Here is a tiny trained network, its code and every weight. The questions are about switching its units off for an input and a class, where a switched-off unit gives its printed mean instead of its output.

import numpy as np


def w(rows, s, z=0):
    codes = np.array(rows[::2]) - 128.0
    scale = np.full(codes.shape[1], s)
    scale[-1] = z or s
    return codes * scale


def norm(h):
    return h / np.sqrt((h * h).mean(-1, keepdims=True) + 1e-5)


def f(y):
    return np.maximum(y, 0)


def log_softmax(a):
    a = a - a.max(-1, keepdims=True)
    return a - np.log(np.exp(a).sum(-1, keepdims=True))


def net(x, mask):
    res = np.array(x, float).reshape(1, 7) / 4 @ E
    u = 0
    for l in range(2):
        y = f(norm(res) @ A[l][:, :-1].T + A[l][:, -1])
        res = res + np.where(mask[u : u + 8], y, B[l][:, -1]) @ B[l][:, :-1]
        u += 8
    return log_softmax(norm(res)[-1] @ U[:, :-1].T + U[:, -1])


A, B = {}, {}
E = w([
[206,82,84,162,45],'x0',
[177,59,64,224,222],'x1',
[208,109,164,6,129],'x2',
[73,9,149,80,23],'x3',
[94,102,97,89,190],'x4',
[171,149,22,111,104],'x5',
[113,92,115,219,152],'x6',
],0.0023)
A[0] = w([
[161,202,159,90,177,6],'0.n0',
[78,184,120,169,77,7],'0.n1',
[145,253,129,140,136,101],'0.n2',
[172,62,106,76,71,95],'0.n3',
[173,103,89,194,209,69],'0.n4',
[80,94,165,139,130,140],'0.n5',
[166,219,82,115,101,80],'0.n6',
[152,144,123,28,127,199],'0.n7',
],0.0054,0.0013)
B[0] = w([
[174,181,209,98,135,202],'0.n0',
[125,239,43,200,74,166],'0.n1',
[174,95,175,131,72,225],'0.n2',
[198,166,52,2,67,223],'0.n3',
[37,80,61,111,161,239],'0.n4',
[4,151,138,127,49,190],'0.n5',
[167,72,176,150,100,206],'0.n6',
[139,49,146,141,95,253],'0.n7',
],0.004,0.0028)
A[1] = w([
[4,118,213,58,121,173],'1.n0',
[148,245,88,130,101,61],'1.n1',
[156,35,58,73,45,239],'1.n2',
[20,147,126,42,71,117],'1.n3',
[131,141,144,254,69,164],'1.n4',
[74,198,81,206,4,14],'1.n5',
[151,234,186,131,174,225],'1.n6',
[233,143,64,182,141,2],'1.n7',
],0.0044,0.0021)
B[1] = w([
[183,86,180,209,119,209],'1.n0',
[152,162,88,188,70,145],'1.n1',
[121,156,86,144,10,252],'1.n2',
[89,38,174,228,252,195],'1.n3',
[89,248,48,133,100,182],'1.n4',
[163,254,163,230,95,175],'1.n5',
[244,73,70,49,110,181],'1.n6',
[56,70,201,123,250,151],'1.n7',
],0.0034,0.0047)
U = w([
[98,254,127,233,59,162],'0',
[121,46,206,92,57,161],'1',
[26,60,55,220,254,151],'2',
[58,179,157,96,184,2],'3',
[138,155,73,107,222,73],'4',
[193,142,240,46,191,94],'5',
[161,115,102,78,225,60],'6',
[197,101,41,23,43,177],'7',
],0.0089,0.0075)

Each question gives the input, the list of numbers given to net, and the class t.
The units are the neurons (one row each of A and B). Each row of codes is followed by its name. A weight is (code - 128) times the scale printed after its matrix; where a second scale follows, it is the last column's (A, B and U).
mask holds one flag per neuron, layer by layer. A switched-off neuron (its flag False) gives its mean, the last column of its row in B, instead of its output. The means were averaged over made-up inputs and are rounded, as every weight is.
A unit's drop is (log p(t) with every unit on - log p(t) with that unit switched off) / (log p(t) with every unit on - log p(t) with every unit switched off).
The circuit of an input: a set's keep is (log p(t) with only the set's units on - log p(t) with every unit switched off) / (log p(t) with every unit on - log p(t) with every unit switched off). Starting from the 12 units with the biggest drops (on a tie, the unit counted first), units are removed one at a time, each time the one whose removal leaves the highest keep (on an exact tie, the one counted first), for as long as the keep stays at least 0.8.
units of the circuit, in order: the units of the circuit, biggest drop first
top k neurons: the k neurons with the biggest drops, biggest first
top k neurons in layer l: the k neurons of layer l with the biggest drops, biggest first
drop when u is switched off: that unit's drop, to one decimal
input [6,8,-1,-3,1,4,-6], class 2: units of the circuit, in order -> [1.n7]
input [7,2,2,-3,-4,-2,2], class 2: units of the circuit, in order -> [1.n7, 0.n4]
input [6,0,1,-6,7,3,2], class 2: top 2 neurons in layer 1 -> [1.n7, 1.n6]
input [-3,-5,-2,6,8,5,3], class 2: top 2 neurons in layer 1 -> [1.n3, 1.n6]
input [-4,-6,-2,-3,2,1,-6], class 5: top 2 neurons in layer 0 -> [0.n0, 0.n3]
input [-2,0,-4,-5,3,-1,-6], class 7: top 2 neurons in layer 1 -> [1.n6, 1.n3]
input [5,4,3,-6,-3,2,-2], class 6: top 2 neurons -> [1.n7, 0.n3]
input [-1,-6,-2,5,-8,-8,2], class 0: top 2 neurons in layer 1 -> [1.n5, 1.n4]
input [3,-3,-2,-4,6,-5,-2], class 5: drop when 1.n2 is switched off -> 0.2
input [-2,2,-5,4,8,2,-8], class 2: drop when 0.n6 is switched off -> 0.1
input [5,-1,-7,6,3,3,2], class 0: drop when 1.n5 is switched off -> 0.3
input [-6,-5,-4,-8,-4,0,-7], class 5: drop when 0.n5 is switched off -> 0.1
